Each row has a class, written as a number after it.
[ -4  12   7  -7 -10   8 -46 -11 -68 -24  -4  -6  54 -23   5  77 -20  51
   8  -7  22  40  32 -10 -31   9 -38  30   0  22  34  14  14  12   6 -35]
5
[ -2 -19  84 -40 -27 -11   7 -37 -54 -23 -25   6  45 -19 -13  -5  20  41
  12 -18  22  28 -35 -36   7  28 -16  18   5 -29 -19 -14 -29  12  75 -76]
11
[ 11  15  -4   4   6  13 -58 -19 -71 -28 -10  12  66 -19   8  58 -10  74
  13 -16  21  41  -2 -46 -51  12  -8  25   7   9  10  19   4  11   5 -47]
1
[-15 -21  69 -32 -37  22  12 -24 -82 -31 -15   3  64 -40   3  -8  29  30
   5 -25  23  28 -13 -55 -12  18  -9 -14   5 -23   4   2  -4   8  80 -60]
7
[-23 -18  56 -36 -11  31  19 -25 -52   1 -24  -5  45  -7  -9 -12  26  17
  30 -35  -5  50  -4 -31  25  18  -7   0  18   7  -8 -11  -4 -22  54 -64]
9
[ -3 -13  60 -35 -25   2  -1 -39 -77 -24 -28  -3  59 -36   4   1  26  56
  15 -30  21  22 -24 -54  -4  23 -14  -1  10 -25 -13   7 -14   1  71 -64]
1
[ -5   5  11  -2  -9   8 -45 -15 -72 -25   1  -5  52 -20   4  71 -23  54
   8  -8  25  43  24 -19 -28   9 -38  30   5  24  31  11  15  11  12 -37]
5
[ 12  17  23  16   7  -3 -33 -16 -86 -24  14  -2  43 -10 -15  42 -11  69
 -19 -13  29  27  -3 -25 -26   5 -13  17  27   5  10  21   1  13  55 -21]
2
[ 15  15  20  20   8 -10 -42 -19 -86 -28  17  -2  40   0 -15  38 -15  70
 -13 -13  31  34 -13 -30 -32   7 -13  24  24   6   4  21  -2  15  45 -32]
2
[ -3 -18  86 -47 -42 -18  14 -18 -56 -25 -32   6  62 -21  -2  -5  26  44
   8 -24  24  27 -34 -34   8   9 -12   0   1 -30  -6 -17  -7  12  91 -59]
4
[ 19   6  22  12  15 -15 -36 -27 -80 -20   3 -14  44  -8  -7  48 -21  77
 -29 -28  36  41 -17 -39 -20   6 -10  31  20  -5   3  20 -11   9  35 -42]
1
[   2   -6  -12   -7    2   21  -46   -7 -106   -1   19  -22   26   -5
  -21   52    1   40    5    9   32   26   28   -3  -32    5  -67   45
   -3   13   20   21  -28    5    8  -53]
0
[-17  -8  54 -31 -17  13  20 -31 -65  -8 -24   6  53 -21  -6 -16  33  15
  21 -16  -6  33   2 -31   4  18  -8   6  14   1 -17 -14  -4  -4  72 -40]
2
[   6   11   -2   -8   -1   23  -40    0 -114  -24   22  -14   30   -8
  -14   63   -5   44   19   14   35    8   36   10  -33   10  -56   29
   -7   18   28   22  -10    2   11  -47]
3
[ -7 -10  75 -31 -27  15  16 -40 -65 -46 -22   6  69 -39   1  21  15  27
  -1 -22  13  35 -28 -38 -16   9  -9 -15   2 -28   1   5  -5  10  81 -64]
6
[-18 -12  58 -34 -33  24  14 -33 -66 -14 -11  -7  51 -37   4 -12  30  23
  25 -14  20  38  16 -32  10  24 -22   8  -7  -3  -5   0 -16  -3  65 -75]
10
[ 10   2 -10  -1  10  15 -40  -4 -96 -16  26 -12  22 -13 -19  51  -6  42
  28   4  27  11  21  10 -33  16 -51  47   0  29  18  27 -15  -1  -9 -62]
11
[  7  12  11   6  13  38 -45 -22 -56 -23  -4  18  72 -11  -3  53  -9  71
  26  -6  17  25   7 -33 -65  19   0  14   9  28  16  15  11  19   0 -46]
11
[  6  16  -5  -4   6  24 -30 -11 -94 -22  28  -9  43 -19 -15  60  -6  29
  11   8  29  20  27  20 -33  -2 -50  30 -11   7  19  30 -22   5   6 -50]
6
[ 16   9  17  15  15 -19 -37 -27 -75 -21   4  -5  41 -14  -7  50 -24  75
 -28 -23  36  38 -15 -28 -18   7 -15  32  19  -8   4  20 -10   8  38 -36]
1
[-15 -17  86 -48 -28 -13   4 -25 -48 -17 -25  -8  50 -27  -3 -16  20  38
  20 -12  21  22 -23 -25  33  25 -18  17  10 -40 -23 -15 -14  16  83 -64]
5
[ -2   2  -2   3 -18  22 -45  -1 -87 -38   3  12  48 -21   3  64  -9  47
   1 -12  24  56  25 -18 -41   1 -34  26  -7  22  29   9  -3  10  21 -54]
7
[-15 -17  82 -36 -25  10  -1 -38 -60 -37 -24  -8  66 -43   3  16  11  48
  12 -21  18  34 -15 -44  -7  28  -8  -6  12 -25   1   2   9  10  75 -58]
5
[-27 -20  56 -34 -14  33  20 -20 -69 -15 -18   2  46 -27  -4 -14  36   4
  25 -20  -2  57   6 -25   8  18 -16  13   6  -4 -14 -22  -4  -6  61 -72]
7
[  6 -23  67 -30 -37   1  12 -12 -46 -41 -28 -25  42 -44  -4  18   5  35
  -6 -27  24  23 -18 -40  -6   8  18  -3 -14 -18  16  12 -17  18  67 -51]
10
[ -3 -10  84 -41 -45  -7  21 -33 -59 -28 -16   8  58 -26  -2  -6  29  23
  -2 -14  23  12 -28 -27  16   4 -17 -10  -6 -42 -15   0 -29  16  91 -65]
6
[ -5  11   3  -1   8  29 -56 -16 -69 -14   1  10  58   3  -5  33  -8  68
  37 -10  20  46   4 -42 -40  17 -17  21  19  21  15  11  -5   8  -8 -55]
9
[-20 -22  77 -36 -22  19   7 -44 -69  -8  -7  -2  37 -25  -1   7  29  25
  14 -19   7  42   5 -34   9  23 -20  -1   3   3 -14 -11   1  -3  56 -60]
8
[ -8 -10  73 -31 -31  19  21 -38 -61 -45 -23   8  71 -38   2  19  16  24
   1 -26  11  24 -30 -39 -16   7  -7 -23   0 -22   3   6  -2   9  84 -58]
6
[ 16  29   1   0 -19   1 -38  -1 -74 -32 -10   1  51 -23  -1  78  -9  56
  -6 -17  24  43  12  -8 -43  -6 -25  15   8  15  39  18  12   5  27 -21]
2
[ -7   1  -7  -9  18  16 -44  -2 -96 -19  23 -22  28 -25 -15  60 -17  41
  33  11  22  22  31  22 -16  10 -53  56   0  13  15  13  -6   2  -1 -45]
5
[-16 -20  60 -33 -20  18  11 -54 -66 -12 -17   1  41 -17  -8  -9  23  31
  30  -9  12  39   5 -30  -1  33 -39   6   2  -1 -20  -4 -17  -2  53 -80]
11
[-15 -24  75 -36 -40  15  10 -29 -78 -32 -13  -3  54 -37   2 -16  28  36
  10 -18  25  32 -18 -55 -13  22 -20 -11  11 -27   0  -1  -7  13  74 -65]
7
[  3   8  12  -5 -21  23 -50 -11 -72 -20   6  -2  43 -17   6  73  -8  61
  -7 -27  35  38  19 -22 -30  12 -38  11   4  31  32  18   8   8  22 -38]
8
[  -2    2   -1   -8   13   14  -33   -5 -105   -8   22  -16   28   -9
  -23   47   -6   50   17    9   28   37   37   21  -25    8  -66   51
    1   26   20    6  -14   -2   14  -51]
4
[ -1  10  18   4   2  21 -48  -9 -72 -29  -2  21  73 -10   3  37  -2  72
  39  -4  22  51   7 -34 -56  15 -24  14  11  25  18   0  23  14  17 -53]
4
[ -8 -22  89 -47 -42  -8   7 -16 -63 -35 -24   8  52 -30  -6  -5  25  32
   6 -15  22  39 -36 -39   7  12 -11  14  -1 -43 -14 -18 -18  19  86 -73]
7
[  3  -4  24  18   7   2 -39 -16 -96 -30  20  -2  42  -7 -11  28 -13  57
 -21 -12  37  49   1 -30 -33  12 -18  38  16   6   7  18 -14  20  35 -60]
7
[-12 -21  80 -34 -39  17  -3 -36 -71 -27 -17   6  64 -39  10  13  24  46
  10 -28  20  11 -15 -58 -11  24  -4 -24   4  -5   2  11  11  16  69 -52]
8
[ -3   6   7  -3   3  24 -53 -13 -68 -24  -7  15  66  -8   2  44 -13  67
  33  -8  14  39   0 -48 -46  13  -7  17  16  21  26  12   6  12  -7 -48]
9
[  3   4   3  -6   9  24 -36 -19 -97  -8  24 -10  30 -12 -22  51  -6  54
  25   8  32   9  25   4 -33  16 -57  39   2  26  14  22 -16   4  -1 -54]
11
[ 10  -3  18  14   9   8 -39 -20 -73  -5  11 -11  41   5 -14  45 -14  56
 -40 -12  34  46   0 -32 -26   7 -29  29  19   3  16  20  -6  12  45 -42]
0
[  7  16   4   0 -10  25 -26  -7 -72 -37   0   9  59 -26   2  74 -11  35
   2 -12  18  39  18  -4 -37  -5 -34  11  -8  16  36  14  -4   8  28 -43]
6
[ -2   4  -5   2  -3  36 -57 -14 -70 -15  -1  13  58  -7   2  48  -2  49
   8   0  20  47   6 -47 -54  14 -33  21   8  11  21  16   8  16  12 -50]
0
[ 15  12  13  19   6 -13 -37 -13 -87 -32   8  -2  43 -12  -9  36 -14  65
 -17 -15  28  29  -9 -30 -31   9 -10  24  27   3  13  20  -6  16  47 -26]
2
[ 15   3  -5  -2  -6   1 -46  -7 -89 -26  -8  -5  51 -19   3  74 -13  67
   4 -23  24  39  10 -35 -31  -4 -25  30  -1  18  23  12  -7   2   8 -40]
1
[ 11 -25  76 -29 -31   4   9  -8 -61 -55 -33 -11  48 -26  -8  38   1  40
 -11 -24  16  16 -28 -35 -21   9  17 -17  -3 -18  24   3   0  13  77 -38]
3
[  15   16  -21   -8   11    6  -50   -8 -103  -19   14  -20   28  -22
  -13   66   -8   53   17  -10   29   12    7   -2  -34    6  -40   47
  -10    3   15   30  -24   -2   -4  -51]
1
[ -6   6  12  -1   8  32 -57 -12 -66 -33   1   3  72 -23   2  64 -20  69
  28  -8  17  32  10 -38 -52  21  -8  20   7  19  24  13  18  25  10 -35]
5
[-15 -25  84 -34 -41   6  -2 -43 -78 -25 -14   4  49 -37   7   0  24  46
  10 -23  27  19 -19 -54  -4  27 -20 -14   9 -12  -4   3  -3  16  72 -56]
8
[  6   2  25  15  17  -6 -29 -21 -74 -26   6  -6  50   0 -11  37 -18  77
 -20 -20  36  48   3 -12 -28  11 -25  22  21   8  11   8  -4  11  50 -42]
4
[  4  13   0  -7  -3  14 -32  -3 -99 -12  25 -26  26 -26 -16  63 -13  39
  11   9  38  16  31  11 -19  -5 -43  55 -17  21  27  26 -14   8   1 -52]
10
[  1 -18  73 -45 -26 -16  17 -22 -55 -13 -33   1  53 -28   0  -5  29  40
   5 -33  11   6 -41 -42  29   6   7   8   6 -35 -24 -12 -19   3  86 -49]
1
[ -2  10   8  -4 -10  16 -49  -5 -63 -25  -2  -2  56 -23   7  70 -20  58
   5 -13  28  55  26 -17 -22  14 -36  23   5  14  32  11  13   7  24 -38]
5
[  3   1  11  -4 -20  29 -41   8 -91 -41  -1   0  51 -22  -3  77  -6  54
   0 -23  24  48  16 -26 -41  -7 -22  17  -6  23  36  10   5  10  27 -52]
7
[ -2   0  80 -43 -45 -22   5 -30 -76 -26 -20  11  55 -28  -5  -6  34  41
   2 -16  20  13 -33 -41   9  14 -10   5  10 -40 -18  -5 -20  12  97 -48]
2
[  0   3  10  -7 -21  18 -51 -10 -88 -24   5   2  40 -22   7  76  -3  57
   2 -15  27  26  29 -25 -32   6 -39  17  -4  36  31  16   4  11  11 -43]
8
[-16 -22  70 -29 -18  25  19 -46 -61  -9 -18   3  46 -20  -8 -10  28  27
  22 -21   9  45   0 -37   1  32 -21   0  11   4 -14  -7  -9  -8  60 -70]
11
[ 10   2  18  16   6  -7 -26 -13 -71 -24  14 -16  37 -19  -7  44 -33  56
 -21  -8  42  31  -1 -19 -16   0 -11  41   4   5  20  20 -10  22  29 -36]
10
[ -1  -5  77 -36 -34  -4   4 -34 -79 -37 -28   0  67 -39  -7  11  20  46
   8 -22  17  36 -33 -50 -24  17  -3  -2  17 -27   2   0  -1  12  82 -44]
2
[  4 -35  73 -33 -30   8   5 -23 -56 -25 -32 -17  53 -26 -14  26   8  37
 -21 -24  17  27 -33 -54 -23   7   1  -8  -1 -26  17   9  -9  17  78 -41]
0
[  6  10   2  -2 -13  22 -35   8 -78 -39  -4  -7  51 -41   7  72  -8  47
  12 -15  24  41  27 -19 -31   2 -19  31 -11  28  43  14   2   6  20 -56]
10
[-15 -21  75 -34 -35  15  15 -31 -63 -22 -23   5  64 -29  -2   2  18  44
  12 -39  15   9 -27 -58  -3  18   2 -31  15  -7  16  10  -3  -4  76 -42]
9
[ -1 -32  74 -33 -16   1  16 -15 -46 -41 -39 -15  55 -27 -11  19   5  51
  -2 -26   8  31 -23 -32 -19   6   6 -10   6 -11   9  -9   6  11  75 -42]
4
[ -7  -7  69 -34 -37  15  12 -23 -63 -32 -24  -5  62 -46   6   9  21  32
  19 -23  23  18 -13 -42  -4  14   2  -1 -10 -13   8   8   0  11  73 -69]
10
[  7  10   9   9   2  32 -54 -19 -71 -25   2  17  63 -10   0  40  -1  71
  30  -6  27  31   7 -42 -59  23 -11  15  12  25  15  19   2  20  -3 -58]
11
[ -4 -11  82 -46 -50 -10  10 -16 -56 -22 -20  -3  51 -38   1  -7  27  29
  11 -14  33  16 -20 -39  24  11  -7  13 -13 -33  -7  -3 -23  16  79 -69]
10
[  0 -12  86 -45 -39 -11   5 -15 -69 -32 -29   3  43 -10  -7   0  29  33
   8  -9  23  13 -25 -28  15  17 -11   9  -2 -33 -12 -17 -22  14  86 -69]
3
[ 10  10  -6   0   6  19 -58 -18 -83 -26  -3  12  62 -20   6  54 -11  72
  30  -9  18  34  -4 -49 -49  10 -14  27   1  11   9  15   2  13   1 -48]
1
[  6  -4  13  17  10   3 -39 -22 -72  -9  10  -7  40   3 -13  42 -17  47
 -32  -9  33  42  -3 -32 -32  12 -35  28  14   2  15  21  -7  12  38 -39]
0
[  -2    0    1   -9   -5   11  -51  -16 -106  -14   31   -9   20  -25
   -8   58   -3   49   14   11   37    3   34    7  -29   11  -58   36
   -6   21   18   26  -17   10   -5  -41]
8
[-16  -6  60 -33 -28   8  16 -40 -79 -15 -15   2  46 -26 -11  -7  33  25
  16 -17   6  33  -4 -26  -1  18 -20   2  14  -8 -13  -8 -11  -6  78 -44]
2
[ -2   6  13   7   4  26 -48 -10 -74 -33  -3  22  77  -9   2  47  -6  71
  26 -12  19  52   6 -36 -60  11 -13  16  10  31  21   3  22  13  20 -50]
4
[-22 -26  67 -37 -23  26  11 -31 -74 -27 -17   1  46 -28  -9   2  22  22
  12 -13  10  75   1 -26  -4  14 -26  17   3 -12 -10 -21  -8  -4  65 -76]
7
[ -1  13   3   5  -6  29 -50  -7 -70 -30   6   7  58 -28   9  41  -9  55
  35   3  28  41  14 -42 -44  13 -17  30  -3  21  22  12   8  20   0 -56]
10
[  8 -23  78 -30 -16   5   4 -28 -51 -34 -29 -14  40 -27 -17  20   4  47
   7 -19  17  26 -32 -47 -20  21   5  -1   1 -18   3   4  -9  18  54 -60]
11
[ -1 -27  74 -32 -27 -11  12 -24 -54 -40 -36 -10  53 -34  -9  14   6  54
  -7 -22  21  36 -18 -30 -20  13  -5 -11   6 -23  12  -2  -7  18  76 -42]
4
[ -3  19   7   9   6  34 -45 -24 -68 -32   8  24  71 -12   1  36  -5  45
  19   3  21  30   3 -30 -57  14 -21  16   6  12   6  17  -6  23  15 -57]
6
